Here is a tiny trained network, its code and every weight. The questions are about switching its units off for an input and a class, where a switched-off unit gives its printed mean instead of its output.

import numpy as np


def w(rows, s, z=0):
    codes = np.array(rows[::2]) - 128.0
    scale = np.full(codes.shape[1], s)
    scale[-1] = z or s
    return codes * scale


def norm(h):
    return h / np.sqrt((h * h).mean(-1, keepdims=True) + 1e-5)


def f(y):
    return y / 2 * (1 + np.tanh(0.7978845608 * (y + 0.044715 * y**3)))


def log_softmax(a):
    a = a - a.max(-1, keepdims=True)
    return a - np.log(np.exp(a).sum(-1, keepdims=True))


def net(x, mask):
    res = np.array(x, float).reshape(1, 5) / 4 @ E
    u = 0
    for l in range(3):
        y = f(norm(res) @ A[l][:, :-1].T + A[l][:, -1])
        res = res + np.where(mask[u : u + 6], y, B[l][:, -1]) @ B[l][:, :-1]
        u += 6
    return log_softmax(norm(res)[-1] @ U[:, :-1].T + U[:, -1])


A, B = {}, {}
E = w([
[105,148,131,204,111,76,5,100,99],'x0',
[138,133,186,173,73,90,69,113,216],'x1',
[143,248,72,112,182,110,78,42,156],'x2',
[164,124,180,128,147,181,71,61,39],'x3',
[209,86,160,145,113,87,122,152,131],'x4',
],0.0022)
A[0] = w([
[116,86,164,128,83,116,147,162,169,45],'L0N0',
[141,117,134,116,109,128,139,150,157,12],'L0N1',
[107,163,127,124,154,126,84,83,131,94],'L0N2',
[56,111,123,211,46,58,96,160,202,37],'L0N3',
[1,106,104,105,132,193,179,180,102,78],'L0N4',
[92,175,104,152,156,75,72,108,135,1],'L0N5',
],0.0045,0.0015)
B[0] = w([
[244,170,181,159,180,161,161,92,136,162],'L0N0',
[167,185,128,164,144,117,120,104,184,101],'L0N1',
[170,49,94,216,42,137,120,121,103,187],'L0N2',
[77,120,126,9,159,242,178,243,91,253],'L0N3',
[5,89,184,3,191,146,125,44,100,255],'L0N4',
[108,129,36,214,59,168,101,132,142,185],'L0N5',
],0.0027,0.0017)
A[1] = w([
[95,178,75,206,96,117,84,3,112,5],'L1N0',
[151,120,53,161,139,97,102,123,40,110],'L1N1',
[109,192,48,106,208,84,125,59,102,61],'L1N2',
[160,161,123,158,108,55,100,168,155,107],'L1N3',
[166,169,133,129,131,74,153,49,201,68],'L1N4',
[162,137,188,160,82,99,113,167,246,16],'L1N5',
],0.0044,0.0029)
B[1] = w([
[209,103,102,60,175,197,65,89,187,250],'L1N0',
[132,215,170,132,160,155,135,96,138,206],'L1N1',
[177,91,207,131,131,76,129,193,173,249],'L1N2',
[108,115,121,98,127,198,153,135,137,147],'L1N3',
[129,83,117,158,118,172,110,59,142,148],'L1N4',
[113,147,190,86,142,110,253,94,109,168],'L1N5',
],0.0048,0.0016)
A[2] = w([
[170,25,153,143,100,79,169,155,118,76],'L2N0',
[136,113,82,95,129,97,185,159,198,151],'L2N1',
[69,232,99,119,72,138,118,66,168,2],'L2N2',
[89,93,142,192,134,129,30,80,38,155],'L2N3',
[144,88,175,150,143,143,103,143,22,85],'L2N4',
[125,119,166,198,108,112,80,78,2,71],'L2N5',
],0.0043,0.00098)
B[2] = w([
[124,110,114,197,77,147,2,118,134,192],'L2N0',
[78,120,128,113,143,161,62,72,50,255],'L2N1',
[164,58,135,173,61,161,126,204,53,151],'L2N2',
[86,138,79,22,202,171,192,67,144,220],'L2N3',
[91,83,168,99,78,155,138,205,212,219],'L2N4',
[51,129,123,33,158,154,208,182,142,193],'L2N5',
],0.004,0.0017)
U = w([
[197,159,62,133,163,159,45,29,167,165],'0',
[161,103,165,218,81,105,182,37,137,83],'1',
[65,188,28,193,85,127,93,194,111,90],'2',
[121,148,137,184,116,67,122,101,91,1],'3',
[38,108,156,18,163,169,187,140,118,182],'4',
[142,46,182,187,44,144,96,216,127,157],'5',
[208,188,197,144,155,75,177,133,150,111],'6',
[101,119,98,142,181,2,114,135,84,75],'7',
],0.0093,0.0062)

Each question gives the input, the list of numbers given to net, and the class t.
The units are the neurons (one row each of A and B). Each row of codes is followed by its name. A weight is (code - 128) times the scale printed after its matrix; where a second scale follows, it is the last column's (A, B and U).
mask holds one flag per neuron, layer by layer. A switched-off neuron (its flag False) gives its mean, the last column of its row in B, instead of its output. The means were averaged over made-up inputs and are rounded, as every weight is.
A unit's drop is (log p(t) with every unit on - log p(t) with that unit switched off) / (log p(t) with every unit on - log p(t) with every unit switched off).
The circuit of an input: a set's keep is (log p(t) with only the set's units on - log p(t) with every unit switched off) / (log p(t) with every unit on - log p(t) with every unit switched off). Starting from the 12 units with the biggest drops (on a tie, the unit counted first), units are removed one at a time, each time the one whose removal leaves the highest keep (on an exact tie, the one counted first), for as long as the keep stays at least 0.8.
units of the circuit, in order: the units of the circuit, biggest drop first
most important unit: the unit with the biggest drop
k most important neurons: the k neurons with the biggest drops, biggest first
top k neurons in layer l: the k neurons of layer l with the biggest drops, biggest first
drop of u: that unit's drop, to one decimal
input [0,-4,5,-7,8], class 0: top 2 neurons in layer 1 : (L1N4 L1N3)
input [2,-1,0,-7,4], class 2: most important unit : L0N3
input [-6,-1,3,5,1], class 6: 3 most important neurons : (L2N3 L0N4 L0N3)
input [-7,-2,8,-7,2], class 0: 3 most important neurons : (L0N3 L1N4 L2N1)
input [-5,-6,8,-3,6], class 0: units of the circuit, in order : (L0N3 L2N5)
input [6,-8,7,-6,-6], class 0: units of the circuit, in order : (L1N0 L0N3)
input [-6,6,4,0,4], class 1: 3 most important neurons : (L1N4 L1N5 L1N0)
input [6,-8,4,-6,-3], class 0: units of the circuit, in order : (L1N0 L0N3)
input [-2,-5,7,-4,1], class 0: units of the circuit, in order : (L0N3 L2N5)
input [5,6,0,6,8], class 4: 3 most important neurons : (L2N5 L2N3 L1N2)
input [0,7,2,-5,5], class 4: 2 most important neurons : (L0N3 L1N5)
input [0,-5,3,-4,5], class 7: 2 most important neurons : (L1N0 L0N0)
input [6,4,-2,5,-4], class 4: 2 most important neurons : (L2N3 L2N5)
input [-6,-2,-4,1,7], class 5: units of the circuit, in order : (L2N0)
input [-3,-8,8,-8,5], class 7: 3 most important neurons : (L1N0 L1N2 L2N1)
input [-5,-6,-5,-5,6], class 5: 2 most important neurons : (L2N0 L2N3)
input [-6,0,7,-3,6], class 0: 3 most important neurons : (L2N1 L1N4 L1N1)
input [-2,6,-5,-8,1], class 4: top 3 neurons in layer 2 : (L2N1 L2N2 L2N4)
input [-1,0,-1,5,7], class 4: top 2 neurons in layer 1 : (L1N2 L1N0)
input [-3,-8,7,3,1], class 6: most important unit : L1N2
input [2,-6,5,8,8], class 4: 4 most important neurons : (L2N5 L2N3 L2N4 L2N0)
input [-8,5,4,-1,-4], class 0: 2 most important neurons : (L1N4 L0N3)
input [-2,-5,5,-6,-6], class 7: top 3 neurons in layer 2 : (L2N4 L2N3 L2N5)
input [-6,-1,4,2,8], class 0: drop of L2N2 : 0.1
input [-7,5,-1,2,-1], class 1: drop of L2N3 : 0.1
input [-4,-1,-6,3,2], class 5: drop of L2N0 : 0.5
input [-3,6,1,2,-3], class 1: most important unit : L1N5
input [8,7,-5,7,-2], class 4: drop of L2N3 : 0.2
input [4,-1,-8,6,1], class 4: top 2 neurons in layer 2 : (L2N3 L2N5)
